Below is a small trained network, with its code and all its weights. Each question gives an input and a target symbol and asks what happens when units are switched off, that is, made to give their printed mean instead of their output.

import numpy as np


def w(rows, s, z=0):
    codes = np.array(rows[::2]) - 128.0
    scale = np.full(codes.shape[1], s)
    scale[-1] = z or s
    return codes * scale


def f(y):
    return np.maximum(y, 0)


def softmax(a):
    e = np.exp(a - a.max(-1, keepdims=True))
    return e / e.sum(-1, keepdims=True)


def log_softmax(a):
    a = a - a.max(-1, keepdims=True)
    return a - np.log(np.exp(a).sum(-1, keepdims=True))


def net(x, mask):
    ids = ['βγδζηλμξφ'.index(c) for c in x.split()]
    T = len(ids)
    res = E[ids] + P[:T]
    u = 0
    for l in range(2):
        r = res
        for j in range(2):
            rows = slice(4 * j, 4 * j + 4)
            q, k, v = (r @ M[l][rows].T for M in (Q, K, V))
            z = softmax(np.where(np.tri(T) > 0, q @ k.T / 4**0.5, -1e9)) @ v
            o = O[l][rows]
            res = res + np.where(mask[u + j], z, o[:, -1]) @ o[:, :-1]
        u += 2
        y = f(res @ A[l][:, :-1].T + A[l][:, -1])
        res = res + np.where(mask[u : u + 4], y, B[l][:, -1]) @ B[l][:, :-1]
        u += 4
    return log_softmax(res[-1] @ U[:, :-1].T + U[:, -1])


Q, K, V, O, A, B = {}, {}, {}, {}, {}, {}
E = w([
[164,54,90,121,139,77,79],'β',
[136,154,72,179,74,131,25],'γ',
[182,166,192,162,164,210,158],'δ',
[93,99,146,169,131,89,33],'ζ',
[196,184,49,145,146,57,82],'η',
[249,155,87,167,86,131,90],'λ',
[72,160,190,158,116,126,188],'μ',
[198,148,209,123,35,54,80],'ξ',
[61,70,167,198,81,151,130],'φ',
],0.018)
P = w([
[147,212,216,22,255,111,156],'0',
[118,190,185,54,184,90,106],'1',
[103,178,164,94,137,48,96],'2',
[138,161,194,116,141,70,111],'3',
[104,162,165,152,70,50,84],'4',
[135,173,200,137,76,86,82],'5',
],0.0062)
Q[0] = w([
[70,145,147,168,174,180,168],'L0H1',
[124,102,124,89,133,213,180],'L0H1',
[153,171,81,137,152,193,180],'L0H1',
[119,66,146,157,96,146,115],'L0H1',
[105,229,186,249,89,104,131],'L0H2',
[55,234,86,117,130,173,167],'L0H2',
[95,44,75,79,188,95,123],'L0H2',
[178,69,161,73,132,106,102],'L0H2',
],0.011)
K[0] = w([
[69,83,87,254,170,163,158],'L0H1',
[79,121,79,139,236,250,150],'L0H1',
[179,182,59,169,163,221,141],'L0H1',
[106,62,163,214,122,197,144],'L0H1',
[102,204,255,173,45,125,83],'L0H2',
[66,211,135,100,149,170,213],'L0H2',
[60,59,33,145,181,147,115],'L0H2',
[192,50,104,157,171,136,85],'L0H2',
],0.0092)
V[0] = w([
[89,101,200,113,78,71,49],'L0H1',
[108,88,156,129,107,163,70],'L0H1',
[168,137,198,231,124,147,141],'L0H1',
[174,139,158,90,88,124,106],'L0H1',
[26,255,117,146,149,145,137],'L0H2',
[169,126,122,133,169,180,132],'L0H2',
[116,87,204,111,113,147,150],'L0H2',
[224,148,186,111,22,38,115],'L0H2',
],0.0087)
O[0] = w([
[140,181,147,80,185,199,115,245],'L0H1',
[132,26,192,219,169,192,189,142],'L0H1',
[90,134,42,63,106,215,104,190],'L0H1',
[69,201,120,7,145,165,138,161],'L0H1',
[196,161,236,178,92,133,164,153],'L0H2',
[131,194,102,161,101,154,138,86],'L0H2',
[145,72,142,145,159,134,134,169],'L0H2',
[151,101,109,112,254,170,231,254],'L0H2',
],0.0066,0.0086)
A[0] = w([
[175,157,130,153,102,133,115,254],'L0N1',
[144,116,90,105,123,141,126,117],'L0N2',
[109,122,160,142,99,98,248,146],'L0N3',
[131,120,120,151,132,118,63,195],'L0N4',
],0.013,0.0031)
B[0] = w([
[137,159,26,158,60,92,172,184],'L0N1',
[52,70,147,198,72,88,134,169],'L0N2',
[215,115,161,211,121,80,2,255],'L0N3',
[54,224,181,33,231,178,99,172],'L0N4',
],0.0091,0.0089)
Q[1] = w([
[115,145,156,162,108,102,49],'L1H1',
[140,102,134,113,93,138,108],'L1H1',
[121,102,120,112,144,143,110],'L1H1',
[92,126,152,112,171,84,127],'L1H1',
[145,136,249,96,131,95,112],'L1H2',
[99,119,160,116,134,143,158],'L1H2',
[116,106,147,167,56,94,136],'L1H2',
[120,105,139,154,83,133,67],'L1H2',
],0.013)
K[1] = w([
[130,208,144,171,208,125,99],'L1H1',
[170,134,110,96,166,96,146],'L1H1',
[95,60,111,148,155,123,152],'L1H1',
[121,65,143,121,159,76,45],'L1H1',
[134,164,226,110,170,239,174],'L1H2',
[104,50,134,212,128,181,109],'L1H2',
[147,210,193,132,129,133,208],'L1H2',
[115,118,134,2,51,176,136],'L1H2',
],0.0074)
V[1] = w([
[55,114,161,101,55,232,197],'L1H1',
[3,118,163,87,135,134,19],'L1H1',
[202,141,114,145,123,170,86],'L1H1',
[149,223,78,107,158,170,108],'L1H1',
[111,112,34,106,163,48,155],'L1H2',
[132,156,79,189,192,127,130],'L1H2',
[125,138,170,202,115,138,145],'L1H2',
[227,126,173,41,108,110,116],'L1H2',
],0.0076)
O[1] = w([
[69,128,149,173,111,88,209,2],'L1H1',
[144,149,104,64,125,102,57,185],'L1H1',
[29,197,53,124,150,105,113,166],'L1H1',
[125,157,126,168,86,187,102,175],'L1H1',
[173,155,76,94,166,95,101,95],'L1H2',
[57,139,223,45,48,2,124,170],'L1H2',
[182,125,104,231,135,99,44,118],'L1H2',
[90,165,170,68,174,208,120,145],'L1H2',
],0.007,0.0099)
A[1] = w([
[78,115,206,147,197,60,73,118],'L1N1',
[172,147,35,81,32,2,222,3],'L1N2',
[237,180,164,151,120,162,198,75],'L1N3',
[175,164,120,55,172,91,212,57],'L1N4',
],0.008,0.0022)
B[1] = w([
[180,80,172,182,137,168,167,252],'L1N1',
[127,128,82,169,147,134,201,154],'L1N2',
[11,102,172,144,218,17,97,180],'L1N3',
[124,79,114,138,66,83,138,188],'L1N4',
],0.012,0.014)
U = w([
[104,40,73,70,145,69,9,119],'β',
[99,227,117,84,122,157,51,224],'γ',
[19,190,206,86,164,44,140,2],'δ',
[114,166,135,93,253,229,121,157],'ζ',
[163,196,127,95,105,21,116,83],'η',
[157,62,73,167,128,164,175,145],'λ',
[173,156,195,142,95,41,91,140],'μ',
[134,143,200,72,66,102,170,152],'ξ',
[91,7,123,166,12,224,112,67],'φ',
],0.0065,0.0042)

Each question gives the input, a string of symbols that net reads in full, and the target symbol t.
The units are the heads (4 rows each of Q, K, V and O) and the neurons (one row each of A and B). Each row of codes is followed by its name. A weight is (code - 128) times the scale printed after its matrix; where a second scale follows, it is the last column's (O, A, B and U).
mask holds one flag per unit, layer by layer, with each layer's heads first. A switched-off unit (its flag False) gives its mean, the last column of its rows in O or B, instead of its output. The means were averaged over made-up inputs and are rounded, as every weight is.
A unit's drop is (log p(t) with every unit on - log p(t) with that unit switched off) / (log p(t) with every unit on - log p(t) with every unit switched off).
The circuit of an input: a set's keep is (log p(t) with only the set's units on - log p(t) with every unit switched off) / (log p(t) with every unit on - log p(t) with every unit switched off). Starting from all 12 units, units are removed one at a time, each time the one whose removal leaves the highest keep (on an exact tie, the one counted first), for as long as the keep stays at least 0.8.
units of the circuit, in order: the units of the circuit, biggest drop first
top k neurons in layer l: the k neurons of layer l with the biggest drops, biggest first
heads that matter: for each layer, one digit per head in row order, 1 if its drop is at least 0.15 and else 0, layers parted by /
input φ ξ δ, target λ: heads that matter -> 11 / 10
input γ γ δ μ, target μ: units of the circuit, in order -> (L0N3 L0H2)
input φ δ μ β ζ ξ, target β: heads that matter -> 01 / 10
input μ δ η γ, target γ: units of the circuit, in order -> (L0N4 L1H1 L0H2)
input ξ β ζ γ η δ, target β: heads that matter -> 01 / 01
input η ζ λ, target λ: heads that matter -> 01 / 00
input μ μ ξ γ, target ζ: units of the circuit, in order -> (L0H2)
input ξ β μ β λ, target β: heads that matter -> 01 / 10
input φ ξ ζ δ β λ, target β: top 2 neurons in layer 1 -> (L1N4 L1N1)
input ξ ζ ζ, target γ: units of the circuit, in order -> (L0H1 L1H1)
input ζ ζ μ β γ, target γ: heads that matter -> 00 / 00
input ξ λ ξ, target ξ: units of the circuit, in order -> (L0H2 L1N4 L1H2 L0H1)
input γ μ β ζ δ, target δ: units of the circuit, in order -> (L1N3 L0H2 L1N1)
input ξ λ μ μ η η, target ζ: heads that matter -> 11 / 10
input ζ ζ ξ μ μ φ, target λ: units of the circuit, in order -> (L0H2 L0N4)
input ξ β μ λ β μ, target ζ: heads that matter -> 00 / 01
input δ η ξ, target δ: top 3 neurons in layer 1 -> (L1N1 L1N4 L1N3)
input μ μ μ η, target η: heads that matter -> 10 / 00
input δ β ξ, target β: units of the circuit, in order -> (L0H2 L1N4 L1H1)
input ζ μ γ μ ξ, target ζ: heads that matter -> 01 / 01
input ξ β μ φ, target λ: top 2 neurons in layer 1 -> (L1N3 L1N1)
input ξ λ γ μ δ ξ, target ξ: top 2 neurons in layer 1 -> (L1N4 L1N3)
input γ μ ξ, target ζ: top neuron in layer 0 -> (L0N3)
input β ζ ξ η δ, target β: top 3 neurons in layer 1 -> (L1N4 L1N1 L1N3)
